Below are the code and all the weights of a small trained network. Each question names an input and a target symbol and asks about switching units off, where a switched-off unit gives its printed mean instead of its output.

import numpy as np


def w(rows, s, z=0):
    codes = np.array(rows[::2]) - 128.0
    scale = np.full(codes.shape[1], s)
    scale[-1] = z or s
    return codes * scale


def f(y):
    return y / 2 * (1 + np.tanh(0.7978845608 * (y + 0.044715 * y**3)))


def softmax(a):
    e = np.exp(a - a.max(-1, keepdims=True))
    return e / e.sum(-1, keepdims=True)


def log_softmax(a):
    a = a - a.max(-1, keepdims=True)
    return a - np.log(np.exp(a).sum(-1, keepdims=True))


def net(x, mask):
    ids = ['ΓΘΞΠΦΩεζλμστψ'.index(c) for c in x.split()]
    T = len(ids)
    res = E[ids] + P[:T]
    u = 0
    for l in range(2):
        q, k, v = (res @ M[l].T for M in (Q, K, V))
        z = softmax(np.where(np.tri(T) > 0, q @ k.T / 3**0.5, -1e9)) @ v
        res = res + np.where(mask[u], z, O[l][:, -1]) @ O[l][:, :-1]
        u += 1
        y = f(res @ A[l][:, :-1].T + A[l][:, -1])
        res = res + np.where(mask[u : u + 8], y, B[l][:, -1]) @ B[l][:, :-1]
        u += 8
    return log_softmax(res[-1] @ U[:, :-1].T + U[:, -1])


Q, K, V, O, A, B = {}, {}, {}, {}, {}, {}
E = w([
[143,120,87],'Γ',
[193,147,83],'Θ',
[98,127,132],'Ξ',
[144,165,221],'Π',
[122,130,138],'Φ',
[131,153,166],'Ω',
[109,18,83],'ε',
[35,54,180],'ζ',
[116,144,184],'λ',
[131,152,133],'μ',
[51,18,122],'σ',
[107,205,142],'τ',
[82,171,254],'ψ',
],0.017)
P = w([
[79,174,134],'0',
[200,26,132],'1',
[123,142,88],'2',
[103,130,105],'3',
[226,208,250],'4',
[66,89,82],'5',
[81,124,115],'6',
[159,87,168],'7',
[103,138,96],'8',
[82,115,109],'9',
[145,99,191],'10',
[98,131,102],'11',
[107,124,98],'12',
[193,194,170],'13',
],0.015)
Q[0] = w([
[118,183,26],'L0H0',
[154,160,2],'L0H0',
[36,232,181],'L0H0',
],0.008)
K[0] = w([
[252,218,220],'L0H0',
[97,29,35],'L0H0',
[97,88,144],'L0H0',
],0.0035)
V[0] = w([
[141,69,68],'L0H0',
[47,215,255],'L0H0',
[3,234,39],'L0H0',
],0.0039)
O[0] = w([
[24,230,166,88],'L0H0',
[254,239,255,255],'L0H0',
[80,73,95,135],'L0H0',
],0.0064,0.0029)
A[0] = w([
[149,79,118,178],'L0N0',
[133,92,139,108],'L0N1',
[164,185,190,80],'L0N2',
[174,129,169,117],'L0N3',
[102,166,33,211],'L0N4',
[86,215,145,153],'L0N5',
[68,114,147,119],'L0N6',
[165,244,125,251],'L0N7',
],0.012,0.0028)
B[0] = w([
[249,169,140,150],'L0N0',
[156,183,178,140],'L0N1',
[119,113,62,243],'L0N2',
[179,87,112,190],'L0N3',
[13,75,192,155],'L0N4',
[203,175,109,204],'L0N5',
[176,254,164,169],'L0N6',
[97,79,56,254],'L0N7',
],0.0064,0.0069)
Q[1] = w([
[156,177,110],'L1H0',
[2,114,191],'L1H0',
[113,225,161],'L1H0',
],0.0041)
K[1] = w([
[129,65,144],'L1H0',
[129,108,234],'L1H0',
[150,136,254],'L1H0',
],0.0066)
V[1] = w([
[148,168,190],'L1H0',
[193,71,81],'L1H0',
[152,246,100],'L1H0',
],0.011)
O[1] = w([
[55,255,167,193],'L1H0',
[236,151,177,251],'L1H0',
[55,193,58,169],'L1H0',
],0.0061,0.0015)
A[1] = w([
[170,104,250,225],'L1N0',
[187,183,110,178],'L1N1',
[108,152,100,128],'L1N2',
[145,38,137,127],'L1N3',
[81,62,76,159],'L1N4',
[133,53,236,252],'L1N5',
[157,169,64,137],'L1N6',
[132,149,149,71],'L1N7',
],0.012,0.0024)
B[1] = w([
[130,97,92,254],'L1N0',
[120,93,81,198],'L1N1',
[85,95,175,138],'L1N2',
[164,193,177,170],'L1N3',
[119,134,244,150],'L1N4',
[143,127,34,240],'L1N5',
[113,105,122,174],'L1N6',
[136,117,151,129],'L1N7',
],0.011,0.0067)
U = w([
[128,132,120,107],'Γ',
[92,161,93,3],'Θ',
[172,124,187,123],'Ξ',
[114,80,170,66],'Π',
[199,162,79,153],'Φ',
[123,133,151,80],'Ω',
[155,254,117,99],'ε',
[105,199,155,197],'ζ',
[121,135,84,216],'λ',
[154,91,96,198],'μ',
[88,93,167,46],'σ',
[104,52,116,83],'τ',
[99,146,137,76],'ψ',
],0.015,0.004)

Each question gives the input, a string of symbols that net reads in full, and the target symbol t.
The units are the heads (3 rows each of Q, K, V and O) and the neurons (one row each of A and B). Each row of codes is followed by its name. A weight is (code - 128) times the scale printed after its matrix; where a second scale follows, it is the last column's (O, A, B and U).
mask holds one flag per unit, layer by layer, with each layer's heads first. A switched-off unit (its flag False) gives its mean, the last column of its rows in O or B, instead of its output. The means were averaged over made-up inputs and are rounded, as every weight is.
A unit's drop is (log p(t) with every unit on - log p(t) with that unit switched off) / (log p(t) with every unit on - log p(t) with every unit switched off).
The circuit of an input: a set's keep is (log p(t) with only the set's units on - log p(t) with every unit switched off) / (log p(t) with every unit on - log p(t) with every unit switched off). Starting from the 12 units with the biggest drops (on a tie, the unit counted first), units are removed one at a time, each time the one whose removal leaves the highest keep (on an exact tie, the one counted first), for as long as the keep stays at least 0.8.
units of the circuit, in order: the units of the circuit, biggest drop first
unit that matters most: the unit with the biggest drop
top k neurons: the k neurons with the biggest drops, biggest first
top k neurons in layer l: the k neurons of layer l with the biggest drops, biggest first
drop of u: that unit's drop, to one decimal
input Ξ ζ Ξ Ω Ξ ζ μ Π, target Φ: unit that matters most => L1N5
input τ ψ ζ Ξ Γ Γ ζ Π Γ ζ λ, target Φ: units of the circuit, in order => L1N5; L1N2
input σ μ ζ Γ Ω, target Φ: top 2 neurons => L0N3; L0N5
input ζ Γ λ Φ ψ Π Θ Ω Ω Ω Γ ζ ζ Θ, target μ: top 3 neurons in layer 1 => L1N6; L1N1; L1N5
input τ τ ζ Ξ ζ ε Θ σ, target Φ: top 3 neurons => L1N5; L1N3; L0N0
input τ Φ Π σ ψ ψ ζ Ω ψ σ ζ, target μ: top 2 neurons => L1N5; L1N0
input σ σ Γ, target σ: units of the circuit, in order => L0H0; L1N4; L0N4
input ε Θ ζ λ ζ, target μ: top 2 neurons in layer 1 => L1N0; L1N5
input Π ζ ζ τ Π Γ ε λ Ω Π Ξ, target Φ: top 2 neurons => L1N5; L0N7
input λ Ω ψ Ω τ, target Φ: top 2 neurons => L0N3; L0N5
input Π ζ Γ Γ ζ Γ Θ Φ Π Θ ε, target Φ: units of the circuit, in order => L1N3; L1N5; L1H0
input Ω Φ ε Θ σ, target Φ: units of the circuit, in order => L1N5; L1H0
input Ω ζ ζ τ ζ Φ λ μ μ Θ Π, target Φ: top 2 neurons in layer 0 => L0N3; L0N6
input ζ Γ Π Ξ ζ λ ζ Φ ζ μ ψ, target Φ: units of the circuit, in order => L1N5
input ψ ψ μ τ Ω Θ τ Φ, target Φ: top 3 neurons in layer 0 => L0N7; L0N6; L0N3
input τ ε Ω ζ Ξ ζ Γ λ, target Φ: top 2 neurons => L1N5; L1N3
input ζ Ξ ζ, target ζ: top 3 neurons in layer 0 => L0N6; L0N7; L0N3
input Θ Θ Γ τ Θ σ Ω Θ ε Φ μ ε Θ, target Ξ: top 2 neurons in layer 1 => L1N4; L1N3
input ε ζ ζ ζ τ, target Φ: top 3 neurons in layer 0 => L0N5; L0N3; L0N4
input Θ Ξ ε Ξ ζ, target Φ: units of the circuit, in order => L1N5
input ζ ζ Ξ, target ζ: drop of L1H0 => 0.2
input ζ ψ Θ λ Θ ψ Ω Π Ω ψ Ξ, target Φ: drop of L0N5 => -0.1
input ζ μ ζ ζ, target ζ: drop of L1H0 => 0.5
